Each row was made from one small tree. The marks that hang from a mark follow it in brackets, in alphabetical order. Every link used is in the known rows. Write each row's tree.
Known rows:
Z{F P{C{V}}}: 0.55  -0.84  -0.57  0.87  -3.23  -0.83  2.28  -0.35  -1.45  -5.07  -0.40  1.74  1.14  -0.51  0.51  -0.01  -1.47  -2.63  -0.15  2.14  -0.57  0.39  -1.98  0.36  -0.57  0.19  0.22  -1.78  0.71  0.52  -0.70  1.77  -1.56  -2.39  1.26  0.15  0.12  -1.82  0.96  0.39  1.10  0.90  -1.13
X{A P{B{C} V{W}}}: 0.57  3.49  -0.09  1.64  0.91  -0.32  0.79  -0.84  -1.20  -4.06  -3.08  3.73  -1.74  -0.90  -4.35  1.51  0.43  -2.92  1.82  0.79  0.17  -0.83  -1.90  -0.40  -1.18  -2.83  -4.64  -2.89  -1.61  0.14  1.90  3.39  -2.04  -1.20  0.57  -0.49  0.60  -2.20  -0.09  0.38  -0.37  -0.16  -1.62
W{A V{B{P} F{C}}}: 0.88  0.21  -0.29  0.12  -1.19  -3.03  0.00  -1.72  0.86  0.38  0.33  1.96  -0.67  -0.49  -0.77  0.45  -1.24  -0.93  0.47  0.19  0.67  1.08  -0.79  3.37  -0.38  -2.29  1.26  0.59  0.72  -0.62  3.86  2.04  4.84  -1.98  -1.55  -0.99  -0.43  -1.09  1.38  -0.10  -0.37  1.27  -1.28
S{V Z{C P}}: 0.18  -0.95  -0.87  1.23  -1.53  0.20  2.05  0.30  -0.88  -3.99  -1.16  2.00  0.97  -1.06  -3.92  0.10  -1.38  -2.23  -0.59  1.25  -0.25  -0.17  -0.23  -0.21  -1.25  -2.24  -0.88  0.72  -0.50  -0.04  -0.17  -0.04  2.27  -0.33  -0.45  -1.92  -0.86  -1.87  -0.07  -0.37  -0.25  0.57  -0.84
Z{C{F V} P}: 0.11  -1.22  -0.19  -0.02  -3.05  -0.38  3.57  0.27  -0.63  -1.78  -0.42  2.42  0.51  -0.13  -1.54  -0.19  -1.46  -3.35  -0.28  2.30  0.75  -1.00  -1.66  0.83  -0.88  -0.99  1.80  0.22  -0.49  0.33  -2.98  1.95  -0.36  -0.96  0.32  -1.42  0.48  -1.46  0.69  0.62  0.01  0.33  -0.33
F{C{V{W{A}} Z{P}}}: 0.80  -1.32  0.25  0.98  -2.81  -1.15  2.78  -0.64  -0.77  -0.87  -0.11  3.24  -0.63  0.51  -3.29  -0.32  -0.20  -1.27  1.46  2.33  0.68  0.01  -0.83  0.96  -0.54  -1.08  0.32  -0.38  0.53  0.07  -1.76  2.30  1.06  -2.12  1.71  -1.05  0.27  -1.33  1.75  0.86  0.55  2.13  -0.61
A{W{V} X}: 0.95  -1.11  -0.18  1.37  -1.33  -0.58  2.05  -1.22  0.41  0.37  0.59  1.21  -0.24  -1.54  -1.73  0.12  -1.80  -3.47  -1.73  1.09  0.98  -0.54  -0.92  0.86  -0.08  -0.83  -1.45  0.42  2.59  -1.83  2.32  -0.86  1.34  -1.53  -0.88  0.75  1.50  0.11  1.69  0.29  -0.29  -0.81  -0.29
B{W{A{S} V}}: 0.68  -0.96  -0.14  0.04  -0.37  -2.11  0.44  -2.46  1.22  0.51  0.77  1.32  0.04  -0.32  -2.72  0.92  -1.23  -0.60  -0.66  0.05  1.29  -1.00  -1.45  2.01  -1.29  -2.37  -1.73  0.02  0.91  -0.77  4.11  -0.01  3.60  -2.10  -0.68  -1.04  0.20  -0.33  1.64  -0.65  -0.14  1.75  -0.47
F{Z{C{V{B W}} P}}: 0.31  -0.08  -0.55  0.88  -4.27  -1.36  3.07  -1.31  -0.99  -4.37  -1.56  1.04  0.25  -1.30  -2.93  -0.35  -0.34  -2.58  0.57  1.10  -1.39  0.81  -1.24  0.17  -0.96  -1.31  0.57  0.47  -1.65  0.11  -3.03  3.11  0.27  -1.69  -0.05  -1.52  -0.42  -1.50  1.17  -0.16  -1.35  -0.75  0.32
B{P{C{F V}} W{A}}: 0.54  -0.02  -0.81  0.09  -0.62  -3.12  -0.44  -2.33  0.75  -1.88  1.93  1.71  -0.40  2.15  -0.93  0.64  -2.39  -2.15  0.10  1.13  1.56  -2.77  -2.52  2.85  -0.61  -0.82  0.83  -1.72  0.29  -1.28  4.65  1.49  2.22  -1.62  1.35  -0.77  0.06  -1.13  1.74  -0.01  -0.35  2.07  0.11
C{F V Z{P{B{W}}}}: 1.15  0.17  0.19  0.55  -3.73  -1.69  1.52  0.07  -0.81  -0.93  1.02  2.33  -1.70  2.35  -2.83  0.42  -2.11  -4.31  0.80  2.57  1.51  -3.42  -2.94  0.46  -0.39  -1.73  -1.04  -1.22  -2.24  0.42  1.62  0.89  -0.64  -1.43  2.83  -0.22  -0.26  -1.54  1.23  1.87  -0.30  0.92  -0.76
B{C{Z{P}}}: 1.06  0.29  0.66  0.95  -1.85  0.86  2.45  0.03  -1.72  -2.50  -1.56  3.78  -1.38  1.80  -2.78  1.06  -0.69  -0.06  -0.40  2.44  1.35  -0.71  -0.45  -0.05  -0.91  -1.76  0.52  -1.58  -0.87  1.10  -0.74  -0.34  -0.06  -0.58  1.72  -0.37  0.79  -0.94  0.33  1.05  0.31  -0.40  -0.64
C{F Z{P{B{W} V}}}: 1.30  1.60  0.48  0.71  -2.84  -1.75  0.27  0.62  -1.00  -1.55  1.00  2.11  -1.76  2.52  -3.32  0.78  -1.78  -4.57  0.36  1.77  1.87  -3.16  -2.85  0.59  -0.51  -2.02  -2.40  -0.54  -3.36  0.67  2.08  0.66  -0.83  -1.04  2.46  0.39  -0.93  -1.24  0.21  2.09  0.25  1.10  -0.88
A{S{C V{B{P}}} W}: 0.45  -0.65  -1.06  1.78  -0.76  0.26  -2.12  -3.59  0.12  -3.32  0.41  0.51  -0.78  -0.24  -4.88  0.86  -2.45  -2.58  -0.64  0.15  0.29  -0.56  0.33  0.49  -0.32  -1.07  -4.24  0.82  -1.95  -2.30  4.79  -0.38  3.99  -1.70  -2.01  -1.15  -1.05  -2.50  -0.34  -0.37  -1.79  -1.33  0.74
C{Z{F P{B V{W{A}}}}}: 0.68  0.91  0.32  1.19  -3.12  -2.12  0.32  0.61  -1.70  -3.13  -0.04  2.44  -0.18  0.39  -0.88  0.49  -0.26  -3.39  0.95  1.31  0.46  -0.78  -3.09  0.42  -0.80  -1.09  -2.19  -1.33  -0.53  1.43  -0.10  2.10  -0.82  -2.18  1.91  0.91  -0.80  -2.06  0.65  0.96  1.25  2.51  -1.79
V{W{A{X}}}: 0.46  -1.48  -0.07  0.89  -0.35  -1.44  1.05  -0.97  -0.30  -1.08  -0.47  1.61  0.77  -0.61  -0.24  0.03  -0.09  -1.97  -0.76  0.62  0.51  0.64  -1.44  0.92  -0.26  -0.10  -0.69  -0.40  2.55  -1.34  -0.08  1.52  2.06  -1.24  -0.44  0.16  1.23  -0.31  1.11  0.05  -0.36  0.99  -0.54
X{A P{B V{W}}}: 0.68  2.50  0.01  1.44  0.17  -0.70  0.64  -0.42  -1.16  -2.70  -2.08  2.23  -0.88  -1.49  -4.03  0.72  0.26  -4.94  2.27  0.56  -0.50  -0.45  -2.21  -0.68  -1.06  -2.29  -6.29  -1.84  -1.99  -0.27  1.22  3.93  -1.65  -1.27  0.00  -0.40  -0.01  -2.25  -0.50  0.56  -0.06  0.76  -1.94
W{A{S} V}: 0.49  -1.92  0.17  0.69  -0.78  -1.25  0.91  -1.70  0.71  1.48  -0.09  1.70  0.07  -1.11  -2.05  0.73  -0.38  -1.03  -0.89  0.14  0.89  0.02  -0.55  0.84  -1.10  -2.19  -1.55  0.41  1.67  -0.39  2.06  0.14  3.09  -2.25  -1.40  -1.18  0.75  -0.54  1.56  -0.71  0.52  1.41  -1.13
S{C{Z} V}: 0.86  -0.03  -0.18  1.56  -1.90  0.88  -0.51  -1.10  -0.50  -1.08  -0.60  1.89  -0.36  0.98  -1.97  0.88  -0.86  -3.38  -0.16  1.40  0.53  -0.83  1.14  -1.35  0.40  -1.62  -1.94  0.33  -0.25  -0.25  2.18  -0.63  1.48  -0.44  0.40  -0.83  0.11  -2.53  1.28  0.09  -0.15  -0.12  -1.94
A{S{C V{B W} Z}}: 0.33  -2.22  -1.17  2.81  -1.70  -0.06  -2.17  -2.78  -0.46  -3.48  -1.55  1.04  0.15  -0.33  -4.12  0.29  -0.54  -2.90  0.01  -0.55  -0.06  0.73  0.64  -1.30  0.17  -1.45  -4.83  2.33  -0.99  -1.85  3.87  0.64  5.21  -1.65  -2.20  -2.33  -0.97  -3.33  0.07  -0.59  -2.17  -0.57  -0.65
W{A{S X{P}} V{B F}}: 0.64  -2.06  -0.54  2.29  -1.14  -1.72  0.24  -1.29  0.10  0.47  0.07  1.77  -0.22  -2.17  -3.86  0.01  -1.14  -5.33  -0.21  -0.65  0.00  1.54  -2.35  1.71  -0.56  -2.24  -2.90  -0.09  0.47  -2.57  2.07  2.26  5.22  -2.66  -2.28  -0.18  -0.15  -0.86  1.78  -0.12  -1.09  0.23  -1.18
Z{C{V} P}: 0.22  -0.58  -0.42  0.05  -2.87  -0.33  4.57  -0.25  -0.98  -3.33  -1.14  1.92  1.16  -1.11  -2.28  -0.14  -1.21  -1.60  -0.18  2.02  -0.41  -0.07  -1.37  0.35  -1.10  -1.72  1.17  -0.28  -0.32  0.54  -2.62  1.83  -0.66  -0.98  0.18  -1.46  0.51  -1.33  0.73  0.16  -0.15  0.24  -0.43
W{A V{F}}: 0.82  -0.63  -0.11  -0.20  -0.84  -1.81  1.23  -0.82  0.22  1.83  -0.49  2.14  0.71  -1.09  -0.21  0.56  -0.62  -1.33  -0.03  0.10  0.73  0.26  -0.56  1.71  -0.71  -2.35  0.45  -0.07  2.21  -0.05  2.78  1.46  3.62  -1.95  -1.35  -0.69  0.49  -1.14  1.71  -0.37  0.56  0.85  -2.36
B{C{V{F{Z}}} P}: 1.31  1.45  -1.18  0.42  -2.08  -1.35  1.39  -1.48  -0.25  -3.48  -1.19  3.11  -1.48  0.75  -2.67  1.14  -1.32  -0.63  1.18  1.99  0.14  -0.49  -0.75  1.86  -1.01  -2.38  3.48  -2.76  -0.84  0.24  2.90  1.23  1.31  -1.41  0.59  -0.70  0.49  -1.64  0.98  0.34  -0.81  -2.39  -0.34
Z{C{V{B W}} F}: 0.01  0.13  -0.39  0.22  -4.27  -1.99  1.73  -1.91  -0.62  -5.20  -1.95  1.21  1.46  -0.84  2.49  -0.49  -0.36  -3.60  0.23  1.50  -0.37  0.84  -2.28  0.52  -0.09  0.13  1.58  0.83  0.45  0.37  -1.15  3.33  -0.20  -1.13  -1.07  -0.62  0.96  -2.85  1.07  -0.44  -1.44  -0.36  -0.36
X{A{S{Z} W{V}}}: 0.63  -1.95  -0.39  2.49  -0.49  -0.17  1.05  -2.50  0.41  0.33  -1.10  1.76  -0.44  -1.56  -4.73  -0.23  -1.05  -3.15  -0.50  0.89  1.25  -0.66  -0.13  0.03  -1.08  -1.16  -5.10  1.61  1.33  -1.44  3.44  -0.52  1.32  -2.05  -1.85  -0.55  1.13  -1.50  -0.42  -0.65  -0.08  -0.92  -0.52
A{S W{V}}: 0.94  -1.51  0.12  1.03  -1.30  -0.20  1.25  -2.33  0.49  0.49  0.03  1.43  -0.64  -1.09  -3.34  0.36  -1.40  -2.12  -1.11  0.81  1.10  -0.62  -0.38  0.49  -1.11  -1.66  -2.97  0.81  0.61  -1.03  2.99  -0.79  2.62  -1.99  -1.79  -0.52  0.92  -0.56  0.74  -0.01  -0.10  -0.87  0.15
F{C{V{B{P} W{A}} Z}}: 0.80  -0.12  0.10  1.14  -2.98  -2.66  0.45  -2.38  -0.02  -1.38  0.04  2.27  -1.44  1.51  -1.89  -0.08  -0.42  -1.88  1.60  1.64  0.80  -0.22  -1.16  1.56  0.18  -1.04  0.82  0.28  -0.16  -0.72  1.59  2.48  2.43  -1.54  0.54  -1.17  0.40  -1.97  1.71  0.37  -1.20  1.45  -0.02
P{B C{F} V{W}}: 0.78  0.98  0.19  1.52  -1.77  -2.26  -0.88  -0.94  -0.72  -2.49  -0.78  1.84  -0.97  1.03  -0.20  0.47  -0.08  -4.65  -0.37  0.25  0.75  -1.40  -1.89  -0.72  -0.12  -1.41  -2.68  -0.28  -0.76  0.00  3.13  2.30  0.08  -1.45  0.11  0.03  0.25  -1.46  0.93  0.93  0.09  0.44  -1.14
B{C{F V Z{P}} W}: 1.02  0.19  0.12  0.39  -2.78  -0.44  2.04  -0.58  -0.80  -2.04  0.10  3.99  -1.95  3.10  -3.38  1.03  -1.95  -2.03  0.45  2.98  2.66  -3.17  -1.75  1.45  -0.49  -1.46  2.04  -1.71  -1.37  0.28  1.03  0.40  -0.31  -1.14  2.97  -0.61  0.53  -1.55  1.38  1.49  -0.52  -0.16  0.04
W{A{S} V{B F}}: 0.59  -1.78  -0.03  0.77  -1.73  -2.24  0.06  -2.25  0.20  1.13  -0.94  1.38  0.29  -1.22  -1.44  0.26  -0.35  -2.13  -0.56  -0.75  0.55  1.08  -0.67  1.34  -0.55  -2.12  -1.07  1.31  0.70  -0.74  2.98  1.86  4.52  -2.71  -2.76  -0.89  0.14  -1.50  1.27  -0.63  -0.55  -0.05  -1.47
S{A{W} C{V{F}}}: 0.85  -0.14  -1.66  1.17  -1.36  -0.05  1.05  -2.49  -0.11  -0.76  -0.32  1.57  1.32  -0.27  -0.89  0.00  -2.29  -1.77  0.49  0.98  0.09  -0.65  0.39  0.74  0.60  -0.81  -1.34  0.18  1.22  -1.20  1.73  1.86  1.99  -1.96  -0.91  -0.37  0.29  -2.89  0.41  0.24  -0.71  -1.61  -1.11
A{S{Z{F}} W X}: 0.88  -2.73  -0.91  2.89  -1.79  -0.59  -0.10  -1.25  -0.20  -3.94  0.15  1.25  0.57  -0.52  -1.09  -0.92  -2.05  -4.00  -1.82  2.11  1.06  0.49  -2.32  0.67  -0.47  1.37  -3.11  0.91  1.28  -1.71  1.60  -1.49  1.77  -1.54  -1.06  1.38  1.19  -0.94  -0.94  0.42  -0.29  -1.35  0.77

Write each row's tree:
0.98  1.25  -0.63  0.49  -0.66  -3.96  -0.08  -2.10  0.54  -0.71  0.34  1.52  0.09  -0.12  -0.07  0.73  -1.46  -1.67  -0.66  -0.63  0.30  -1.22  -2.38  1.73  -0.82  -3.27  -1.50  -1.43  1.39  -0.17  7.10  1.35  3.36  -2.31  0.04  0.15  -0.27  -0.57  2.78  -0.43  0.05  1.50  -2.13 | P{B{W{A V{F}}} C}
1.28  0.91  0.50  1.55  -2.89  -2.76  -0.66  -1.45  0.47  0.52  1.18  2.00  -2.28  2.68  -0.25  0.74  -1.64  -5.28  -0.93  1.02  1.84  -3.34  -2.36  0.12  -0.10  -2.59  -1.74  -0.49  -0.09  0.07  6.00  -0.50  1.39  -1.12  1.69  0.47  0.34  -0.67  2.95  0.82  -0.12  1.16  -1.39 | P{B{W{V}} C{F Z}}
1.06  1.07  -0.53  0.26  -1.07  -2.37  0.40  -2.53  0.65  -2.34  1.39  1.16  -0.78  1.05  -1.80  1.20  -2.46  -1.70  -0.31  0.36  0.60  -1.62  -1.94  2.18  -0.98  -2.74  -0.38  -1.61  0.36  -0.87  6.67  -0.06  3.09  -1.09  0.44  -0.54  -0.39  -0.44  1.83  -0.06  -0.65  1.52  -0.25 | B{P{C} W{V}}
1.59  0.27  -0.42  0.67  -1.86  -1.05  1.00  -1.38  0.40  0.75  -0.05  1.49  -0.71  -1.21  -2.18  0.21  -1.39  -2.75  -0.11  0.91  0.29  -0.12  -0.02  1.28  -1.06  -1.78  -0.93  0.14  0.38  -0.47  3.04  0.13  2.85  -2.00  -1.13  0.23  0.26  -0.60  1.23  0.12  0.22  -2.13  -0.80 | A{W{V{F{Z}}}}
0.72  1.60  -0.16  2.50  0.56  -0.60  0.92  -1.73  -0.12  -0.85  -0.63  2.00  -1.43  -2.05  -3.59  0.48  -1.37  -4.87  0.08  0.53  -0.35  -1.22  -1.77  -0.47  -1.26  -2.30  -7.10  -1.95  0.31  -1.11  3.98  1.37  -0.41  -2.06  -0.05  0.29  0.56  -0.95  1.41  -0.31  0.51  0.38  -1.66 | X{A{W{V}} P{B C}}
0.95  1.92  -0.08  1.56  -1.30  -1.97  0.31  -0.88  -0.87  -3.61  -1.29  1.03  -0.17  -0.05  -0.39  0.62  -0.31  -2.52  -1.05  0.41  -0.32  -0.56  -1.38  -1.28  -0.16  -2.10  -3.08  -0.67  -0.83  0.53  3.35  1.09  -1.28  -1.32  0.17  0.13  0.55  -0.95  0.79  0.34  0.53  0.19  -1.69 | P{B C V}
0.64  0.69  -0.52  -0.08  1.15  -1.68  -0.35  -2.97  0.63  -3.56  0.18  2.74  -1.06  1.82  -3.47  1.72  -1.75  2.25  -0.47  0.94  1.86  -1.53  -1.98  3.10  -1.84  -2.18  0.21  -2.32  -0.76  -0.51  4.64  -0.32  3.47  -1.10  0.32  -0.96  0.27  -0.43  0.08  -0.30  -0.95  0.74  1.15 | B{C P W{A{S}}}
1.00  -2.07  -0.71  1.82  -1.48  -0.64  0.15  -1.39  0.32  -2.37  -0.72  2.06  -0.35  -1.06  -3.07  -0.35  -0.85  -4.72  -0.91  1.36  0.16  1.67  0.08  0.94  -0.06  -1.08  0.01  0.45  0.56  -1.79  1.64  0.71  2.66  -1.59  -1.88  0.44  0.34  -1.14  0.52  0.64  -0.46  -1.59  -0.37 | A{S{V{F{C}}} X}
1.15  0.73  -0.03  1.54  -3.60  -2.36  0.60  -2.98  -0.66  -3.36  -0.61  0.79  -0.53  2.18  -0.76  -0.10  -1.20  -3.41  -0.27  1.33  0.52  -1.36  -1.39  -0.40  0.65  -0.96  -0.84  0.12  -1.16  -0.68  3.61  1.21  0.05  -1.19  1.14  -0.20  0.83  -1.81  2.08  0.19  -1.50  -0.46  -0.43 | P{C{V{B{W}} Z}}
0.15  -1.62  -0.46  0.62  -0.89  -1.51  0.02  -2.58  0.31  -1.53  -0.09  3.99  -1.73  1.65  -3.33  1.20  -0.85  -0.97  0.70  1.23  2.21  -1.92  -1.73  2.34  -1.17  -1.42  1.85  -1.81  0.58  -0.95  2.53  1.78  3.20  -2.10  -0.03  -1.64  0.82  -1.83  1.15  0.10  -1.06  0.43  0.88 | B{C{F V{W{A{S}}}} P}
0.68  0.81  0.06  -0.48  0.05  -2.35  -0.37  -2.01  0.11  -1.80  -0.42  0.44  0.73  0.47  0.17  0.58  -0.92  0.37  -0.61  0.26  0.89  -0.30  -1.32  1.61  -0.39  -0.62  -1.62  0.46  -0.63  -0.49  2.43  1.36  2.27  -1.12  -0.33  -0.87  0.24  -0.84  0.40  -0.43  -0.86  1.13  -0.50 | V{B{W{A}}}
0.63  1.68  -0.54  1.53  -0.20  -1.81  0.15  -1.46  -0.08  -2.44  -0.25  2.19  -1.32  0.41  -2.52  0.37  -1.63  -6.09  1.26  1.53  0.35  -2.58  -3.21  0.33  -0.74  -1.40  -4.63  -2.67  -1.57  -1.02  3.31  3.19  -1.81  -1.65  1.68  -0.26  0.34  -1.89  1.16  0.44  -0.29  0.96  -1.34 | X{A P{B{W} C{F V}}}
0.81  -2.79  -0.26  3.06  -3.00  0.97  1.56  -0.68  -1.23  -2.02  0.29  1.92  -0.35  0.74  -4.41  -0.13  -1.53  -3.96  -1.24  1.74  0.47  0.54  -1.23  -0.54  -0.10  -0.70  -2.80  0.13  -0.48  -1.14  -1.28  -0.67  1.12  -1.41  0.76  0.52  0.17  -0.70  0.38  1.26  -0.24  -0.25  -0.25 | A{S{C{Z{P}}} X}
0.81  -0.44  -0.30  1.82  -2.07  1.14  1.13  -0.43  -1.16  -0.65  0.04  2.03  0.27  1.60  -1.84  0.64  -1.55  -1.48  0.11  1.44  0.20  -0.49  0.30  -0.42  0.17  -1.31  -2.06  -0.15  -0.22  0.30  -1.81  0.33  1.09  -0.87  1.36  -0.46  -0.70  -1.95  0.03  0.89  0.35  1.15  -1.49 | S{A C{Z{P}}}
0.38  -1.98  -0.62  1.99  -2.11  -1.13  -1.14  -2.68  -0.32  -3.84  -0.13  0.76  -1.02  -0.41  -4.30  0.51  -1.07  -5.23  -0.31  -0.07  -0.18  0.37  -1.12  0.65  -0.10  -1.03  -1.57  -0.09  -0.48  -2.83  3.09  1.20  3.62  -1.45  -2.02  -0.32  -0.62  -1.92  0.39  0.15  -2.54  -0.72  0.91 | A{S{V{B{P} W}} X}
0.59  -0.63  -0.79  0.66  -2.16  -0.21  1.54  -1.88  -0.54  -2.10  -1.10  1.75  0.74  -0.25  -1.17  0.37  -0.63  -1.50  0.95  1.07  -0.03  0.02  -0.39  -0.38  0.18  -1.10  -1.24  -0.06  0.70  -0.58  1.21  2.15  1.37  -1.54  -0.10  -1.64  0.75  -2.41  1.30  0.21  -0.96  -0.02  -1.16 | S{C{V{W}}}
0.58  -1.67  -0.06  0.83  -1.29  0.09  -0.27  -2.11  -0.35  -2.25  -1.30  1.69  -0.32  -0.50  -3.54  0.66  -0.01  -3.14  0.17  0.44  0.10  0.04  0.29  -0.55  -0.90  -1.60  -2.24  -0.06  -0.34  -0.98  2.04  1.02  2.95  -1.40  -1.73  -1.29  -0.10  -2.16  0.27  -0.07  -0.82  -0.36  -0.21 | A{S{V{W}}}
1.17  0.43  0.48  1.06  -2.82  -0.13  1.59  -0.54  -2.22  -2.87  -2.44  3.46  -1.14  1.67  -2.17  0.59  -0.68  -1.21  -0.08  1.55  1.04  0.38  -0.57  0.45  -0.37  -1.72  1.01  -0.66  -1.85  0.76  0.19  1.36  1.36  -1.06  0.31  -0.10  0.18  -1.89  0.02  1.13  -0.76  -1.86  -0.97 | V{B{C{Z{P}}} F}
-0.17  -0.16  -0.51  0.31  -2.30  -2.08  3.58  -0.62  -0.85  -2.95  -0.95  2.20  0.92  -1.54  -2.24  0.03  -0.50  -1.09  0.39  0.91  -0.72  -0.68  -2.65  0.47  -1.39  -2.38  -0.38  -1.06  0.48  0.63  -1.37  3.04  0.47  -1.90  0.55  -1.45  0.02  -1.33  1.70  -0.22  -0.31  1.88  -0.80 | Z{C{V{W{A}}} P{B}}
1.04  -0.24  -0.23  0.65  -1.68  -2.10  0.37  -0.85  -0.62  -2.16  -0.93  1.92  -0.26  -0.76  -2.22  -0.37  0.10  -0.51  1.03  0.59  -0.58  2.58  -0.44  2.21  -1.09  -0.69  -0.34  0.40  -1.25  -0.06  -1.60  3.54  3.58  -2.57  -0.40  -0.66  -1.31  -0.75  0.31  0.42  0.09  0.35  -0.43 | V{B F{C Z{P}} W{A}}
0.56  -2.30  -0.41  2.32  -0.14  0.85  1.71  -1.41  -1.08  -2.37  -1.31  1.92  0.07  -1.06  -6.09  -0.59  -1.36  -2.01  -0.26  1.63  0.74  -0.09  -0.61  0.06  -1.69  -0.06  -5.79  0.72  -0.78  -1.08  0.02  0.15  0.33  -1.95  -0.89  -0.43  0.19  -1.43  -2.40  0.17  0.28  -0.83  0.29 | X{A{S{Z{P}} W}}
